In the rows, 128 means zero.
Each row of numbers belongs to one of the objects below and depends on some of the facts about them. Some rows are named. Which object is each other row?

Some rows with their names:
bruni: 137 124 108 114 102 169 107 124 96 110 124 142 124 161 154 128 124 121
 122 136 147 144 135 132 150 147 131 118 119 146 138 113 111 103 127 155
 143
buflur: 134 128 105 113 105 168 108 124 97 109 122 142 123 160 152 133 125 120
 124 136 148 147 135 132 150 145 131 119 117 144 136 115 110 104 126 157
 141
tegresim: 135 104 148 84 93 191 133 111 65 150 141 138 84 134 134 110 85 86 144
 154 95 157 146 91 106 117 102 131 69 123 171 170 175 161 126 151 156
sezin: 156 166 84 117 111 135 105 128 97 97 117 141 88 185 129 96 132 132 152
 146 159 156 117 110 168 179 108 116 150 164 128 115 121 83 122 138 123
kledon: 159 158 83 91 91 188 125 111 67 150 136 144 75 170 109 88 85 121 157 174
 109 160 119 61 135 163 100 109 83 156 154 168 181 149 111 142 135
rupa: 111 99 122 102 167 169 101 121 124 80 107 127 166 118 192 147 135 94 111
 142 142 159 148 123 120 132 104 116 95 102 154 149 105 113 107 182 159
stunen: 111 175 96 90 111 178 117 112 91 104 139 150 117 146 145 148 145 108 146
 87 142 155 134 132 102 144 175 94 142 104 148 102 109 101 85 153 137
grapli: 163 193 81 110 94 133 107 174 157 82 149 124 138 171 179 177 125 177 128
 149 138 121 141 136 121 194 103 135 123 181 151 73 177 171 137 92 148
trugal: 189 123 80 67 97 116 98 111 112 88 108 89 91 198 113 159 160 90 122 164
 174 159 93 139 165 185 142 107 87 161 92 74 85 88 92 179 146
skebrul: 102 100 102 83 89 131 117 113 149 89 112 155 115 166 146 136 115 169 154
 153 125 87 144 133 178 108 119 96 164 187 88 94 140 86 68 177 139
dageram: 135 142 138 112 101 164 112 126 94 108 118 140 101 185 159 136 124 132
 129 144 147 130 145 130 155 143 124 149 131 135 159 111 101 111 128 174
 138
kiras: 117 96 129 152 88 192 114 164 71 157 86 144 179 112 162 150 106 162 61
 145 151 143 129 146 118 111 194 81 75 90 143 156 94 96 141 185 174
rozas: 140 125 110 112 102 170 108 125 97 112 126 141 123 168 151 129 121 123
 126 140 148 143 134 133 154 147 132 120 121 148 142 119 108 104 131 160
 143
fadil: 101 92 176 75 90 169 128 113 149 98 120 154 163 128 178 166 102 131 120
 128 101 78 153 152 163 100 171 110 141 185 93 100 111 111 79 179 159
skegum: 134 111 83 69 128 175 122 153 92 114 101 140 149 127 115 146 133 144 105
 153 136 160 141 145 159 152 134 101 95 164 116 113 122 125 128 107 114
vovigron: 135 106 94 109 98 178 104 127 105 119 141 142 153 141 139 118 116 114
 132 132 151 158 123 139 153 153 140 93 100 164 118 127 122 96 134 123
 147
tuskon: 102 120 92 79 87 104 119 111 157 79 95 156 83 196 135 125 112 178 157
 167 129 75 144 111 181 107 104 104 165 189 83 83 153 78 59 186 123
radrir: 173 180 79 153 88 174 105 166 71 151 62 152 166 196 139 90 92 179 140
 174 157 126 117 135 156 176 124 79 149 91 119 130 108 75 122 181 174
kluro: 136 129 92 74 131 171 130 147 87 108 87 146 125 144 120 152 139 151 101
 155 133 145 149 138 156 152 125 130 108 145 132 104 115 136 121 132 116
dezezu: 114 104 151 130 117 176 108 120 94 103 87 127 123 107 164 111 95 87 69
 90 153 116 148 90 105 109 164 159 88 117 113 116 87 129 142 114 159

Some facts about the objects:
η: sits directly inside; φ: refers to
η vemi <- rono,stusto,statri,dezezu
η skegum <- korul,skatik,vovigron
η trokigim <- skiran,skiponak,rupa,pliklo,tranes
η giklel <- storepem,treman
η laflen <- skeski,rukam,britin,dredra,stunen
η fopita <- bruni,brestu
η zigran <- grules,skupa,grizal
η boplik <- trugal,rosku
η zubo <- flemustas,buduk,rudir,maku
η grapli <- klaklin,dredran
η trabreklu <- zaman
η tafabra <- kiras,truske,klogos
η ziruk <- trogrek,dageram,tuskon
η brafis <- tesur,brosi,veder
η bedum <- gavas,sezin
η kloflem <- nabrem,flunul
η roduk <- klakol,topok
η kluro <- ludragral,ranu
η puskapel <- fadil,skestas,tegresim
η treve <- toter
η bresu <- pusuk,defliden
η plurem <- dedok,fovur
η flumel <- rozas,lato,liser
η mavu <- skebrul,radrir
η fibim <- turek,lugre
η gosa <- giklis
η bepluza <- napu,budram,dadato
η drakleta <- negeklur,lunan,groda
η flekol <- beflem
η mulu <- murok,kledon
η trefar <- buflur
η trutiklik <- trilokim,sitro
η vabru <- vigabru,retrom
η zaflagrel <- skegus
rono φ [tuskon]
korul φ [napu,pliklo,skiponak]
storepem φ [statri]
skeski φ [skatik,tuskon,bedum]
vugrir φ [tuskon,vabru]
kiras φ [drokezos,trokigim,pusuk,boplik]
bresu φ [grizal,statri]
gavas φ [grapli,buduk,zaman,trefar,lato]
nabrem φ [pliklo,maku,gosa]
ludragral φ [tranes]
fadil φ [tuskon,skebrul]
ranu φ [trugal,negeklur,plurem]
rukam φ [negeklur]
brosi φ [tuskon,bedum]
brafis φ [flumel]
beflem φ [sezin]
rudir φ [gosa]
drakleta φ [skegus,grapli,zaman,liser]
fopita φ [lunan]
murok φ [radrir,flumel]
budram φ [klakol,zigran]
mavu φ [trogrek,skupa]
dezezu φ [turek,tafabra]
truske φ [sitro,vemi]
veder φ [skiran]
rupa φ [dredran]
tegresim φ [kledon]
vigabru φ [trilokim,britin,kledon]
dadato φ [flekol,pusuk,stusto,radrir]
fovur φ [sezin,skestas]
zubo φ [trokigim,gosa]
retrom φ [treman]
kloflem φ [lato]
brestu φ [sitro,dredra]

Name these rows:
No name comes twice in this set of rows, the named rows included.
98 93 164 64 103 170 165 113 139 92 81 155 161 112 147 175 120 157 89
 148 91 79 153 152 161 102 162 116 131 184 88 90 116 144 67 173 131 -> vugrir
193 127 81 67 94 113 99 113 117 88 117 87 87 200 108 153 159 91 128 168
 176 159 75 135 169 194 134 93 90 172 87 76 85 83 88 178 146 -> negeklur
97 94 178 68 91 163 118 110 152 100 111 153 161 136 183 166 98 139 136
 134 98 79 156 153 173 99 173 128 149 185 94 96 104 119 85 183 150 -> brosi
129 98 166 85 99 194 147 111 65 153 143 134 87 116 146 119 84 82 126 147
 89 152 149 96 93 109 107 138 67 111 172 169 175 168 126 151 167 -> vigabru
137 169 100 94 102 175 119 164 147 95 145 119 169 126 185 180 120 175 71
 129 117 116 150 152 99 161 137 149 77 157 167 79 152 171 140 99 160 -> kloflem
142 176 84 133 109 125 102 122 104 92 80 138 80 140 126 88 104 135 135
 109 170 134 118 61 155 153 111 146 152 157 91 104 97 87 133 103 129 -> statri
116 174 85 69 141 179 142 125 82 103 107 148 118 132 116 164 160 142 131
 104 130 159 149 140 112 150 164 100 128 106 139 93 112 133 83 130 110 -> laflen
97 93 160 90 90 149 113 109 154 86 75 156 138 109 168 133 90 148 101 98
 124 75 152 99 150 102 160 132 151 182 81 90 95 115 80 158 163 -> rono
136 142 133 103 106 185 122 171 151 94 156 107 178 112 193 179 111 172
 62 106 107 100 153 153 91 151 163 149 69 157 168 77 149 172 144 97 174 -> drakleta
147 105 126 146 86 190 112 157 68 151 63 151 173 161 179 125 89 148 76
 157 129 110 149 153 107 124 181 85 83 90 148 141 90 100 133 178 182 -> murok

The same objects again, as new rows of numbers:
Some objects and their rows:
fovur: 134 126 127 129 131 119 128 133 135 134 125 134 125 123 129 127 126 122
 126 147 129 168 124 132 116 123 114 149 130 128 117 140 132 136 124 128
 117 124 118 126 121 116 129 136 108
tafabra: 125 127 100 130 141 130 118 125 128 121 137 122 163 128 137 132 121 141
 122 134 128 106 115 113 139 137 138 115 134 122 120 137 133 125 121 133
 141 138 147 124 150 142 118 117 131
flunul: 120 129 133 128 129 128 132 130 132 128 134 129 128 131 126 127 126 124
 130 130 131 142 134 126 125 127 126 133 132 125 130 127 125 131 127 127
 125 122 119 125 124 120 132 135 126
trogrek: 119 129 142 131 138 135 143 122 130 122 151 121 137 128 125 133 121 125
 122 128 151 131 145 120 133 130 134 131 137 123 133 123 123 128 122 126
 123 119 122 127 130 118 132 127 129
napu: 86 127 116 120 94 144 101 144 125 121 128 116 150 114 120 122 121 127
 165 138 145 127 144 126 133 128 123 115 127 135 154 110 122 125 138 125
 133 126 102 114 131 120 141 118 127
skupa: 101 130 111 130 137 131 132 140 131 123 140 134 137 139 127 121 129 128
 152 135 115 144 125 114 130 130 131 121 140 109 148 124 122 135 127 126
 132 128 112 116 130 124 147 152 133
rozas: 125 130 130 130 132 129 122 129 136 130 139 128 141 128 130 128 119 122
 122 132 136 129 137 117 124 126 129 137 133 126 128 130 129 132 123 128
 127 118 124 122 127 118 133 121 119
dredra: 120 129 137 127 145 107 133 158 116 107 141 126 119 126 137 135 125 118
 139 127 149 129 134 135 121 121 128 135 173 107 120 117 137 122 108 112
 106 137 100 119 134 157 123 166 157
trugal: 85 129 122 136 134 137 141 131 130 84 162 126 106 120 118 120 138 119 98
 162 145 137 134 114 148 134 129 120 135 113 161 127 113 134 140 135 120
 127 129 123 115 108 137 82 136
zaflagrel: 135 123 106 128 132 126 127 123 123 126 120 124 136 122 132 132 131 139
 123 134 123 129 111 130 130 135 127 121 125 127 120 136 131 125 125 133
 136 140 144 132 140 142 115 124 131
roduk: 135 123 109 129 130 126 129 124 123 127 119 125 137 124 132 132 131 140
 123 137 125 129 111 130 129 135 128 122 123 129 118 137 133 125 126 133
 137 140 143 131 140 142 115 122 132
rudir: 84 123 180 121 84 131 84 143 140 143 111 142 131 100 107 115 123 120 126
 119 146 128 143 145 119 118 111 114 113 175 116 134 131 121 126 124 122
 124 115 118 133 133 135 108 104
gavas: 202 139 102 128 107 143 112 154 130 148 97 135 120 157 126 131 139 121
 116 85 106 140 121 143 94 120 102 146 128 125 99 146 138 142 128 129
 119 119 141 124 101 91 128 50 99
klogos: 123 131 125 129 135 129 112 132 138 130 141 130 147 132 135 126 117 123
 123 135 132 125 132 112 126 126 131 137 136 123 127 132 132 133 121 128
 129 119 126 118 130 122 135 120 117
vovigron: 121 128 126 129 127 131 150 132 125 127 127 129 112 132 119 125 136 128
 147 135 124 169 129 134 122 127 119 131 127 121 144 123 120 133 131 125
 127 127 111 128 120 117 138 151 133
flumel: 145 131 140 136 143 130 132 102 125 121 133 132 147 117 142 131 134 134
 109 115 110 88 121 105 139 130 142 115 124 140 168 133 139 117 117 128
 150 136 145 143 152 153 113 143 153
puskapel: 146 121 118 131 126 127 153 115 116 126 119 116 118 119 123 137 137 142
 121 134 137 152 119 143 127 136 121 123 115 130 128 130 126 123 127 131
 134 140 140 140 134 134 110 128 138
dadato: 165 133 163 134 117 119 113 115 134 143 104 154 102 106 141 118 141 112
 122 134 87 144 119 120 108 108 111 151 109 161 181 141 151 131 127 122
 136 122 115 147 120 120 123 165 120
maku: 62 124 174 120 86 140 93 145 135 134 124 133 143 106 101 116 120 126 139
 113 157 118 155 141 134 125 124 97 122 164 123 122 120 116 128 124 124
 125 112 113 139 137 143 105 119
budram: 129 127 119 128 128 122 125 137 133 136 121 136 118 129 127 124 128 124
 137 147 120 173 119 131 113 124 113 144 127 126 129 137 131 138 127 128
 123 126 117 125 119 117 132 145 110

Name these rows:
No name comes twice in this set of rows, the named rows included.
150 130 147 135 131 130 131 101 120 123 121 137 134 109 141 128 142 133
 114 112 104 90 119 113 136 125 136 113 115 149 180 130 141 115 125 127
 149 139 139 149 150 151 111 152 154 -> flekol
140 138 151 130 117 150 136 155 135 137 125 143 131 169 98 125 144 127
 109 53 124 104 143 141 118 129 123 98 139 127 101 135 116 128 117 125
 121 122 142 115 123 116 147 61 126 -> buduk
98 123 100 136 135 133 136 125 119 83 149 121 117 114 125 124 143 135 93
 162 135 127 112 118 154 143 130 106 127 116 154 137 119 128 140 142 133
 146 153 128 132 130 117 69 143 -> plurem
125 137 215 132 129 126 163 102 120 127 121 145 163 104 142 121 146 111
 130 120 101 71 128 113 156 114 155 129 128 148 153 114 142 116 126 123
 125 122 105 151 124 102 131 137 145 -> stusto
113 119 161 122 85 125 80 131 132 147 90 142 135 90 118 120 130 135 115
 125 127 122 120 147 122 122 110 108 102 185 117 147 142 115 124 130 136
 142 140 129 148 154 111 101 110 -> zubo
125 128 115 126 133 126 111 137 120 105 127 134 86 121 137 126 126 109
 122 127 146 120 136 139 138 121 129 138 149 109 110 127 138 133 124 116
 118 133 126 123 120 133 122 152 141 -> stunen
122 128 176 124 130 113 152 128 126 139 112 136 160 114 135 125 135 115
 133 154 117 128 111 136 142 120 137 150 132 129 76 130 137 130 127 130
 106 122 110 133 110 90 129 104 106 -> dezezu
190 132 88 128 117 141 120 140 121 135 97 125 135 148 130 136 141 139
 116 94 108 116 106 137 111 131 114 121 125 122 102 145 137 130 128 134
 136 137 158 129 126 123 114 59 123 -> kloflem
102 129 153 128 128 118 156 116 135 140 160 101 100 173 124 126 108 139
 117 121 146 66 159 115 126 143 170 127 128 120 122 92 114 117 136 123
 142 110 141 123 109 154 135 165 163 -> tuskon
165 127 138 135 132 120 127 107 125 133 112 137 123 109 141 131 138 132
 108 131 102 127 108 125 121 124 123 134 110 148 150 145 147 123 122 130
 141 138 145 149 139 141 106 142 134 -> brafis
106 126 122 135 124 123 122 137 134 99 141 133 85 111 124 118 137 114 88
 180 135 165 117 127 131 128 110 144 123 127 140 147 125 142 139 139 113
 128 133 126 103 100 126 72 108 -> ranu
103 126 107 132 130 125 106 141 120 73 138 136 54 107 133 118 136 101 88
 167 149 129 127 137 149 125 117 139 144 108 123 138 134 141 136 126 110
 138 136 122 104 117 117 100 135 -> rukam
104 124 118 121 93 147 92 124 115 116 117 112 169 98 130 129 124 139 150
 122 140 84 135 124 148 132 134 95 115 151 158 111 130 110 137 129 149
 141 129 127 155 147 118 102 144 -> gosa

